What each symbol does to the objects:
* | za de fu ni
QF | NZ QM JR SQ
HD | GP SQ TB MN
HG | LT NZ BR GP
SB | ZM CN FQ SJ
DH | TL LQ NR PB
GH | TM SB CP PQ
LL | TD NR PB QM
BL | RN SM QH BM
LZ | BQ TD HB NZ
MC | JL ZB TQ BC
TQ | MC QG SF HM
TL | LJ BM DH LL
MF | RH GP LP PZ
BR | HG QF GS HD
QG | ZB GH HZ RN
FQ | SB PZ NF NG
HB | LZ LL JN QF
JL | SM ZC MC GT
LP | MF HD QL JJ
TD | CF DH LL JN
DS | HM BL DD TL
NR | DH TJ JQ QB
QL | LP TB MN PM
CT | QB QZ BQ CH
FL | NF PM CC ZB
FD | TJ HM JZ QZ
BH | QM CT BB QS
GP | FT GS HD QL
QM | JN QB BH RL
BC | GT SF HM JZ
FR | PM PC ZM GH
GM | SQ QS ZZ BP
CH | BB LZ HN HG
CF | QZ TL TD HB
DR | JQ JZ QZ BQ
ZC | NG CC ZB TQ
LJ | JZ DD TL TD
HM | BC RN DS LJ
TM | CC ZM GH HZ
HN | CH HB NZ BR
TB | HD GM BT FH
PZ | CN QL JJ FL
JR | QF BH RL GM
FH | MN BP PC ZM
NC | QH MC GT TJ
BT | TB ZZ BP PC
PM | JJ FH FR TM
JJ | PZ MN PM CC
SJ | CP NF NG JL
DD | DS QH BM DH
CC | FL FR TM QG
RN | SF PQ BL DD
MN | QL BT FH FR
FT | GL BR GP LP
BB | BH BQ CH LT
SM | PQ NG JL NC
SQ | GS RL GM BT
LT | QS HN HG FT
RL | JR BB QS ZZ
JN | HB PB QM JR
SF | TQ HZ RN DS
RH | BP FT MF CN
NZ | HN JN QF GS
ZM | FR HP SB CP
JZ | FD DS LJ CF
CN | HP LP PZ NF
PQ | HZ SJ SM QH
HP | PC MF CN FQ
BP | BT GL RH HP
CP | GH FQ SJ SM
HZ | QG CP PQ BL
JQ | NR FD DR CT
ZZ | GM LT GL RH
NG | SJ FL ZC MC
TJ | LQ BC FD DR
BQ | CT CF LZ HN
ZB | ZC TM QG SF
PC | FH RH HP SB
BM | DD NC LQ NR
GT | NC TQ BC FD
NF | FQ JJ FL ZC
QB | PB DR CT BB
LQ | BM GT TJ JQ
GS | BR JR SQ TB
QS | RL CH LT GL
QH | BL JL NC LQ
QZ | DR LJ CF LZ
GL | ZZ HG FT MF
PB | LL JQ QB BH

The rows follow the links: the fewer symbols apart two objects are, the more alike their rows tend to be.

Each row is also shifted at random along 7 hidden directions that mean nothing.

Rows with their objects:
[ -14    1  -19   63  -15  -29    3   -9   32   14  -15   33    4   23   -2   -2  -11   33   13   -7    8   21   -4   -3  -12   -5   -5   25    7  -24    4   40   32  -17   32   42  -15  -11  -21   28  -11   19  -15]: SB
[ -23    9   26  -24    2   29    9    7  -15  -23   12  -13   33  -18    5    2  -12  -16  -23   14   -6    5  -15    1   -5   36   11  -23   -9   -6    4  -39  -44   30  -22  -38   16   -9   19  -16   -5   -9   17]: CT
[  10    8  -36   -5  -32  -26   -1    0   -4   30  -32  -23    4   15    0   -5   20    9    0  -35  -30   -8  -29  -46    1  -34   12  -41    0  -29   11   16   77  -19   22   91   22  -32   -6   22   26   -3   12]: BT
[  85  -16   16   14   10  -11    7   -1  -25  -11  -15   25  -23  -10  -31   10  -19   34   33   24    1   10   44  -24  -28  -18    4   26   12   10  -64   47  -15   -2  -34  -73  -37    3   21  -24  -42   23    0]: PM
[-120   -8    9   53   54  -29    5    7   27  -56  -14   15   50   -6  -45   16   15    2    4   28   12  -23   53    7  -31   45   41   51   48  -23   -8    5  -38    9   18 -122    1   -3   17  -12   -6    0   -8]: FH
[  22   61   13  -56   40    5   10  -14   21  -33    5  -44  -35  -70   -6   -6   36   22   -1  -16    3    1   53   29    7   43  -24   33  -12   -3  -33  -11  -45  -25   -9  -39  -32   19   17  -78  -12   18   46]: TQ
[ -72    3   64  -17  -26    2    7    8  -55  -22  -15   21   27   13    0   35  -41   27  -39   12    1   29  -53   28  -12  103   -1    1   -4    1  -45   -5  -68    2  -13  -83   -8  -30   -3  -43    9   11   26]: BM
[ -73  -29    1   47    5  -48    9    8  -25    7  -46   35   36   41  -30   41  -40    9    0   43  -11  -33  -21   16   -1   22   15   23   20   -6  -31   31   25    0   20  -36   11  -39    0   40    8    2    3]: LP
[-107  -11   26    9  -18  -35   -9  -10  -34   -9  -31   22    6   30  -22    8  -10   -5  -20  -17   12   40  -27  -11   -6   15    0  -31    5   -3  -14   45    3  -33   18   14  -13  -13  -28   12   51   -4  -16]: ZC
[ 125    8   25    6   -3    4  -12   12   38  -21   10   22  -36   10    0    2   16   29   -3  -33   10   22    4   30   -9   72  -23    5   20    4  -10   11   -5  -34   12    1  -16   40  -16  -56   19    8   13]: SM
[ -83   33  -19   -2   16  -18    3  -32   50   -6    3   -5  -10  -25    4  -14    8  -10   -5   -4   15   22    6   32   33    6  -35   13  -27    8   16    4    8  -17   26  105   -7   -2  -11   16   16    9    2]: RN
[  10    9    9   52   14  -17    5   -9   39  -30  -23   54   10    0  -29   15  -18   39    8   30    8   14   12   23  -17   38   13   42   12    1  -42   35    9   -2   12   18  -24  -12   12   16  -16   14    9]: FR
[  -9   16   68   -5    8   20   34   28   18  -34  -14    4   55   13  -14   16  -21    5  -27   10  -15  -13  -36   42   17  150  -15  -22   22  -15  -34  -35  -12   20   -2   -7   31   -1   45  -50   39  -15   86]: PB
[ -72  -11   17   41  -50   36   13   38   15   13   27   12   31   34   32  -24   41   39   20  -57  -16   34   -8  -57  -51   18   38  -29   24  -50   55  -23  -32   18  -13  -86   15   11    0  -45    4    6  -13]: HB
[  37   16   50  -43  -28   35   -3   26   -8  -10   18  -12  -32   -5   22  -19   41   25   -4  -58  -12   28   -4  -20  -12   52   -5  -40   10   -8   -8  -16  -15  -20  -20  -40  -12   32   -3  -84   29   -3   28]: TJ
[  -5  -32  -10   28   73   -1  -28    0   26  -19    0   17  -22  -40  -30    4  -56  -17   18   56   32  -39   48   59   27  -25  -17   88   24   36  -70   10   18   23   -1    5  -40   41    9   25  -31   -3  -19]: GH
[ -38   -3  -20  -20  -29  -41   -6   -8  -37   52  -22  -45  -24    6    0  -36   23  -11   20  -83   -9   28   13  -80    8  -83  -24  -47    3  -38    8   43   49  -41   16   31  -20    4  -25  -13   30    9   -8]: CC
[ -69  -22   46  -42  -30   -1    7   -5  -92   20  -16    5  -10   10   -1    7  -48   -6  -11   -2    6   28  -30  -16   14  -19  -17  -30  -26   17  -53   19  -31   -2  -38  -44  -21  -17    1   -7    9    8    0]: DS
[ -16   29  -32  -20   26   19   14    7   42   -8   12  -34    7  -40   13   -2   38    4   11   14  -16  -52   25   11    2   -3   25   26    6   -4   23  -46    2   16    1  -20   26   -5   25  -10  -10   -3   25]: NZ
[   2  -42   35   25  -36   -3   -6   24  -13   23    7   38  -39   47    4  -32   26   18   43  -62    7   50   25  -59  -24  -30  -10  -34   26    3   -6   55   13  -31  -14  -47  -30   42  -24  -34   35    8  -39]: QG
[ -40   52    0  -73  -30    8   11  -24  -44   -9  -28  -23   12  -28    5   28   -3   25  -49   38  -37    2  -57   -9   -4   18   39  -51  -50   22  -31  -24    9   -1  -18   80   25  -82   26   21   17   -8   52]: BH
[  20  -36   10  -12  -51  -52  -17    5  -92   35  -25  -11    2   58    2   19  -25  -18  -29  -53    5   24  -55  -25   -4   -3  -26  -30    8  -34   29   33  -13  -46   34  -67   -9  -12  -62  -16   21   13  -38]: SJ
[ -59   19    3  -29   32  -20    7   12   30  -36  -27  -58   20  -19  -34  -27   81  -26    1  -66   -9   -8   55  -61  -16   16   23  -48   44  -54   28    1   30  -25   22   -9   20   19   24  -50   61  -27   34]: MN
[ -32    5   16  -17   39   21   38   13   34   -9  -23   11   11   -9  -28   -5    4    0   28   38  -19  -45   30    7   34   13   11  -16   15   27  -60   -6   54   31  -32   50   34    1   68    9   39  -26   66]: RL
[ -57    6   10    8  -14   13   31    6   26   12    2    9   38   37   14   -8   -9  -27   -9  -10   -4    3  -43   28   39   49  -25  -41  -13  -12   35  -26   18   15    6   75   40   -5    6   16   44  -13   28]: TD
[ -56   27  -50  -16   10  -56  -23  -44  -27   13  -24  -47    5  -31   -7   15  -11  -25  -43   -6   14    8  -18   -4   10  -46  -10   15  -30  -20   35   13   -3  -27   42   58  -16  -46  -39   38  -11   11  -28]: FL
[  37   55   14  -62   37   25    4  -20   50  -28    3  -30  -63  -70  -11  -39   58    9   11  -28    3   20   65    1   18    8  -26  -15  -10   20  -41   10   24  -26  -20   86  -24   40   30  -52   29  -10   51]: MC
[ -16  -23  -53    4   37  -17  -21   -3  -13   11    8  -33   -5  -27   -8    4    4  -26   16   17    7  -48   39  -15   -9  -76   22   49   11   -8   21   -7    3    6   15  -56   -3    3   -6   24  -37   -2  -37]: MF
[ -86   25   -6   -3   13   -2   14  -11   35   13    3  -12  -14  -22   10  -25   14    2   21  -22   12   19   26   17   32   -1  -31   14  -15   -8    7    4    0   -7    9   40  -13   13   -8  -15   17   11    9]: BL
[  39   -9   55   28  -26    3   30   26   23  -20  -42   41   55   69  -32   -2    2    9   -4  -14  -33    8  -43  -21    2   82    8  -95   27  -14  -24   21   69    1   -4  100   46  -13   42    3   72  -29   61]: GS
[ -29    4  -27   13  -15   39  -12   -2   15   -1   26   12   -3  -14   31    0    5    9   -2   36   -1   -1   -9   -2  -18  -39   35    3  -24   23   21  -28    1   34  -19   37   11  -16    5   42  -28   -8  -28]: QM
[  31   -2   26   11   23   -3   -1    2   29  -34  -23   17   -6    2  -47  -17   26    3   16   -9    1   10   44  -33  -12    3   14  -32   23    9  -40   42   41   -6   -9   40   -7   23   32   -3   34  -21   19]: CN

Where do the symbols, taken in turn from left to right, take each start?
Answer with the object's name.
[ -72  -26  -31   44    0  -27  -50    5   34    0   37  -16    3   25   15  -35   50  -49   -5  -73   41   29   13  -21  -29  -28    2   12   28  -46  113   -3  -23  -26   63  -26   -9   48  -75    9   11  -10  -98]
ni fu za za de => ZC
[ -48  -22   -5   15   15   12   30   15    8   22   -2   13   12    7   -6    2    1   14   44   35  -23  -49   34   -5   16  -22   13   16   14   15  -23   -7   13   30  -29  -58   21   -2   42    4  -10    0   25]
fu fu de za ni de => HN
[  17    8    1   12  -12  -35   -4  -23  -29  -17  -29   18    3    9  -24   18  -10    5  -16   15    6   33   -7  -22  -26  -15   17  -13  -11    0  -12   44   -9  -22    6   11  -13  -33   -8   28   -7    4  -14]
fu za fu ni de => ZM
[ -77  -34   -6   49   18   -1   32    1    2   13    0   45   36   32   -9   12  -31   -3   28   57   -6  -37   10   10   13  -22   18   17    8   20  -11    3   -4   40  -14  -51   27  -20   27   41  -11   -5   -6]
fu za de za de => BQ
[ -91   10   34   27   17  -11   46   21   25  -34  -30   18   77   25  -26   21    4   16   -7   21  -20  -27   -2    6   -8   97   25  -10   33  -33  -12  -18  -10   25    2  -60   45  -28   47  -24   29   -9   61]
fu de fu => QF
[ 111  -33  -24   24   16    1  -21   -3   11   -8   22   14   24   27   -9    7  -32  -62  -18   43   12  -23  -24   25    5  -23    3   -1    4   17   53  -23    6   30   14   48   29    0   -6   77  -23  -27  -42]
za fu ni fu za de => SQ
[ -61   19   -6  -49   27   -2  -20  -13   10  -15   21  -65    6  -44    9  -29   15  -59  -33  -35   28   15    4   17   23   -2  -31   -2  -15  -22   47  -38  -35   -2   23   19   -9   26  -20  -17    7  -11  -11]
de fu za ni fu => DD
[  72  -13   38  -28  -18   45    0   26  -33   -5   16   -7    0   -6   16   -4   -4   10   -1    1  -19    4   -9  -19  -15   15   13  -34    1    3  -21  -24  -22   27  -42  -47    0    8   28  -35  -15   -9   16]
de za fu de fu => NR
[  78   24  -16  -39  -16   -5  -15  -18  -35   -4  -13  -49    3  -26  -10    2   23  -13  -26   -5  -17   11  -11  -63  -32  -40   24  -53  -21  -18   25   -5    8   -6  -11   43    0  -33    6   14   -9  -11    5]
fu de za za za de => CH
[  52   -5  -14   -4   15   -6    2   -2  -11  -17   11  -27   39   11   -4   14    5  -45  -34   13    0  -36   -9    6  -12   14   11   -3    7  -21   59  -35  -35   15   18  -52   29  -13    1   17  -24  -18  -11]
ni de ni za => HD
[ -33    5   31   37   -3   24   20   22   58  -28   -9   21   35    9  -23  -32   47   16   25  -32  -19   25   27  -54  -31   25   36  -55   38  -32    0    7   44   16  -14   43   25   13   44  -14   38  -24   35]
za za za fu za => BR
[  -5  -32  -30   19    7   -4  -32   -3  -17   33   47  -15   -6    8   30   -3  -41  -43   -4   -4   42   -3   -7   40   18  -38  -41   67   -8   -9   59  -21  -61   15   23  -76  -19   25  -59   12  -51   19  -68]
ni fu za ni => QZ
[   9    4   -5   -1    6  -21    9  -10   -9   14  -20   -5  -30  -28  -21   -6  -12   27   30   -1    2    0   41  -21    2  -45  -11   17    2    6  -63   44   28  -13  -14   15  -37   -5   13   -5  -17   24   17]
ni fu fu za => ZC
